Below are the code and all the weights of a small trained network. Each question names an input and a class and asks about switching units off, where a switched-off unit gives its printed mean instead of its output.

import numpy as np


def w(rows, s, z=0):
    codes = np.array(rows[::2]) - 128.0
    scale = np.full(codes.shape[1], s)
    scale[-1] = z or s
    return codes * scale


def f(y):
    return y / 2 * (1 + np.tanh(0.7978845608 * (y + 0.044715 * y**3)))


def log_softmax(a):
    a = a - a.max(-1, keepdims=True)
    return a - np.log(np.exp(a).sum(-1, keepdims=True))


def net(x, mask):
    res = np.array(x, float).reshape(1, 4) / 4 @ E
    y = f(res @ A[0][:, :-1].T + A[0][:, -1])
    res = res + np.where(mask, y, B[0][:, -1]) @ B[0][:, :-1]
    return log_softmax(res[-1] @ U[:, :-1].T + U[:, -1])


A, B = {}, {}
E = w([
[53,181,176,114,1],'x0',
[144,208,17,67,107],'x1',
[86,7,82,54,90],'x2',
[21,171,153,80,235],'x3',
],0.0093)
A[0] = w([
[106,36,228,172,137,65],'neuron 0',
[78,158,108,97,166,2],'neuron 1',
[97,42,139,76,119,24],'neuron 2',
[94,79,80,89,107,55],'neuron 3',
[153,51,78,103,192,117],'neuron 4',
[167,211,149,229,156,94],'neuron 5',
[45,122,149,39,204,107],'neuron 6',
[98,174,110,103,58,123],'neuron 7',
[86,130,191,105,60,70],'neuron 8',
[169,90,65,167,225,71],'neuron 9',
[130,167,68,74,145,104],'neuron 10',
[86,146,170,108,178,152],'neuron 11',
[164,155,70,67,144,133],'neuron 12',
[246,134,126,104,233,103],'neuron 13',
[186,160,52,77,147,119],'neuron 14',
[87,141,153,106,135,126],'neuron 15',
[90,177,83,117,83,77],'neuron 16',
[118,46,178,230,145,110],'neuron 17',
[169,87,97,188,72,93],'neuron 18',
[125,49,132,49,98,29],'neuron 19',
[88,67,69,158,106,48],'neuron 20',
[237,88,139,137,47,139],'neuron 21',
[168,157,53,128,85,160],'neuron 22',
],0.013,0.002)
B[0] = w([
[79,110,85,175,154,231],'neuron 0',
[147,115,106,85,160,175],'neuron 1',
[150,165,95,153,94,195],'neuron 2',
[163,169,73,161,69,188],'neuron 3',
[114,181,187,147,80,204],'neuron 4',
[184,184,33,120,74,239],'neuron 5',
[155,117,128,47,164,236],'neuron 6',
[94,128,178,152,134,212],'neuron 7',
[75,145,225,163,101,209],'neuron 8',
[93,140,205,136,95,217],'neuron 9',
[76,62,89,165,161,186],'neuron 10',
[170,105,103,90,152,195],'neuron 11',
[105,97,130,182,154,186],'neuron 12',
[120,154,184,129,88,229],'neuron 13',
[111,100,135,169,146,199],'neuron 14',
[104,137,143,94,130,165],'neuron 15',
[82,123,168,171,112,193],'neuron 16',
[74,82,95,168,177,224],'neuron 17',
[155,121,164,78,155,210],'neuron 18',
[168,159,89,131,78,203],'neuron 19',
[180,155,93,122,132,172],'neuron 20',
[139,99,131,7,182,252],'neuron 21',
[135,81,109,140,180,206],'neuron 22',
],0.012)
U = w([
[162,78,127,49,190,248],'0',
[124,130,221,203,90,185],'1',
[123,40,76,252,192,13],'2',
[186,185,35,181,79,46],'3',
],0.016,0.0017)

Each question gives the input, the list of numbers given to net, and the class t.
The units are the neurons (one row each of A and B). Each row of codes is followed by its name. A weight is (code - 128) times the scale printed after its matrix; where a second scale follows, it is the last column's (A, B and U).
mask holds one flag per neuron, in row order. A switched-off neuron (its flag False) gives its mean, the last column of its row in B, instead of its output. The means were averaged over made-up inputs and are rounded, as every weight is.
A unit's drop is (log p(t) with every unit on - log p(t) with that unit switched off) / (log p(t) with every unit on - log p(t) with every unit switched off).
most important unit: the unit with the biggest drop
top k neurons: the k neurons with the biggest drops, biggest first
drop when u is switched off: that unit's drop, to one decimal
input [6,6,-4,-8], class 0: most important unit : neuron 21
input [5,-8,1,8], class 0: top 3 neurons : (neuron 6; neuron 11; neuron 15)
input [-8,-3,-8,-7], class 1: top 3 neurons : (neuron 9; neuron 13; neuron 6)
input [3,-2,-4,1], class 3: top 2 neurons : (neuron 5; neuron 9)
input [-7,8,2,-6], class 2: top 2 neurons : (neuron 22; neuron 10)
input [1,-7,7,2], class 2: top 2 neurons : (neuron 0; neuron 17)
input [6,-5,6,-6], class 0: top 2 neurons : (neuron 21; neuron 18)
input [5,3,-7,6], class 3: top 4 neurons : (neuron 5; neuron 21; neuron 18; neuron 22)
input [5,-6,2,0], class 2: top 2 neurons : (neuron 0; neuron 17)
input [-6,-1,-5,-5], class 1: top 3 neurons : (neuron 13; neuron 9; neuron 6)
input [5,-1,7,-6], class 3: top 3 neurons : (neuron 19; neuron 3; neuron 2)
input [-4,-4,-8,8], class 0: top 3 neurons : (neuron 6; neuron 11; neuron 3)
input [8,3,5,6], class 1: top 3 neurons : (neuron 8; neuron 21; neuron 16)
input [5,2,7,6], class 3: most important unit : neuron 3
input [5,-4,-6,-4], class 3: top 2 neurons : (neuron 5; neuron 9)
input [-8,5,-6,2], class 1: top 2 neurons : (neuron 13; neuron 9)
input [-4,-5,2,-7], class 0: drop when neuron 21 is switched off : 2.2
input [-5,-1,-3,-6], class 0: drop when neuron 21 is switched off : 1.9
input [-8,-4,0,-5], class 1: drop when neuron 15 is switched off : 0.0
input [0,2,7,-5], class 3: most important unit : neuron 3
input [6,8,-6,-1], class 2: drop when neuron 10 is switched off : 0.1
